Below is a small trained network, with its code and all its weights. Each question gives an input and a class and asks what happens when units are switched off, that is, made to give their printed mean instead of their output.

import numpy as np


def w(rows, s, z=0):
    codes = np.array(rows[::2]) - 128.0
    scale = np.full(codes.shape[1], s)
    scale[-1] = z or s
    return codes * scale


def f(y):
    return y / 2 * (1 + np.tanh(0.7978845608 * (y + 0.044715 * y**3)))


def log_softmax(a):
    a = a - a.max(-1, keepdims=True)
    return a - np.log(np.exp(a).sum(-1, keepdims=True))


def net(x, mask):
    res = np.array(x, float).reshape(1, 8) / 4 @ E
    y = f(res @ A[0][:, :-1].T + A[0][:, -1])
    res = res + np.where(mask, y, B[0][:, -1]) @ B[0][:, :-1]
    return log_softmax(res[-1] @ U[:, :-1].T + U[:, -1])


A, B = {}, {}
E = w([
[183,108,42,140],'x0',
[68,191,145,2],'x1',
[62,54,98,65],'x2',
[24,213,128,167],'x3',
[194,66,220,143],'x4',
[193,198,115,115],'x5',
[181,38,110,77],'x6',
[196,177,200,92],'x7',
],0.0081)
A[0] = w([
[144,61,222,26,136],'n1',
[111,53,172,90,165],'n2',
[207,135,25,91,118],'n3',
[131,208,204,127,145],'n4',
[12,113,46,138,51],'n5',
[58,113,223,150,2],'n6',
[46,181,29,188,135],'n7',
[97,114,128,1,148],'n8',
[144,102,155,203,117],'n9',
[68,117,158,229,195],'n10',
[171,118,126,168,13],'n11',
[176,111,27,208,144],'n12',
[193,230,162,114,79],'n13',
[147,107,148,79,196],'n14',
],0.0087,0.0052)
B[0] = w([
[115,105,223,100,228],'n1',
[161,113,144,94,192],'n2',
[213,133,62,2,195],'n3',
[173,157,150,177,196],'n4',
[41,77,85,103,224],'n5',
[81,153,85,125,158],'n6',
[74,105,61,158,254],'n7',
[114,122,219,125,225],'n8',
[162,156,94,209,172],'n9',
[116,81,150,251,218],'n10',
[115,185,69,148,137],'n11',
[160,76,9,159,219],'n12',
[142,239,133,93,188],'n13',
[195,112,216,58,181],'n14',
],0.0064,0.0085)
U = w([
[162,246,173,137,21],'0',
[128,132,174,170,225],'1',
[147,89,108,225,2],'2',
[136,109,202,83,122],'3',
[89,120,192,132,226],'4',
[188,33,100,141,255],'5',
[23,101,108,132,41],'6',
[184,91,60,108,138],'7',
],0.011,0.0041)

Each question gives the input, the list of numbers given to net, and the class t.
The units are the neurons (one row each of A and B). Each row of codes is followed by its name. A weight is (code - 128) times the scale printed after its matrix; where a second scale follows, it is the last column's (A, B and U).
mask holds one flag per neuron, in row order. A switched-off neuron (its flag False) gives its mean, the last column of its row in B, instead of its output. The means were averaged over made-up inputs and are rounded, as every weight is.
A unit's drop is (log p(t) with every unit on - log p(t) with that unit switched off) / (log p(t) with every unit on - log p(t) with every unit switched off).
The circuit of an input: a set's keep is (log p(t) with only the set's units on - log p(t) with every unit switched off) / (log p(t) with every unit on - log p(t) with every unit switched off). Starting from the 12 units with the biggest drops (on a tie, the unit counted first), units are removed one at a time, each time the one whose removal leaves the highest keep (on an exact tie, the one counted first), for as long as the keep stays at least 0.8.
circuit, biggest first: the units of the circuit, biggest drop first
most important unit: the unit with the biggest drop
k most important neurons: the k neurons with the biggest drops, biggest first
drop when u is switched off: that unit's drop, to one decimal
input [-5,-4,-7,8,-6,3,3,-1], class 2: most important unit -> n10
input [-5,2,-4,3,8,4,1,-6], class 0: circuit, biggest first -> n5; n7
input [7,7,5,-8,-6,5,0,4], class 3: circuit, biggest first -> n8; n12
input [0,-1,1,1,-8,6,-5,-1], class 6: 2 most important neurons -> n7; n5
input [6,-3,-7,7,6,8,6,0], class 7: 2 most important neurons -> n12; n3
input [4,3,-7,0,7,7,7,-7], class 7: 2 most important neurons -> n3; n10
input [8,-6,-3,-7,4,-3,-7,5], class 7: 2 most important neurons -> n3; n11
input [-2,5,3,-6,-7,5,-5,2], class 0: drop when n5 is switched off -> 0.2
input [4,-7,-7,-2,5,1,4,6], class 7: drop when n11 is switched off -> 0.2
input [0,1,-7,7,-1,-4,0,-3], class 2: drop when n10 is switched off -> 0.8
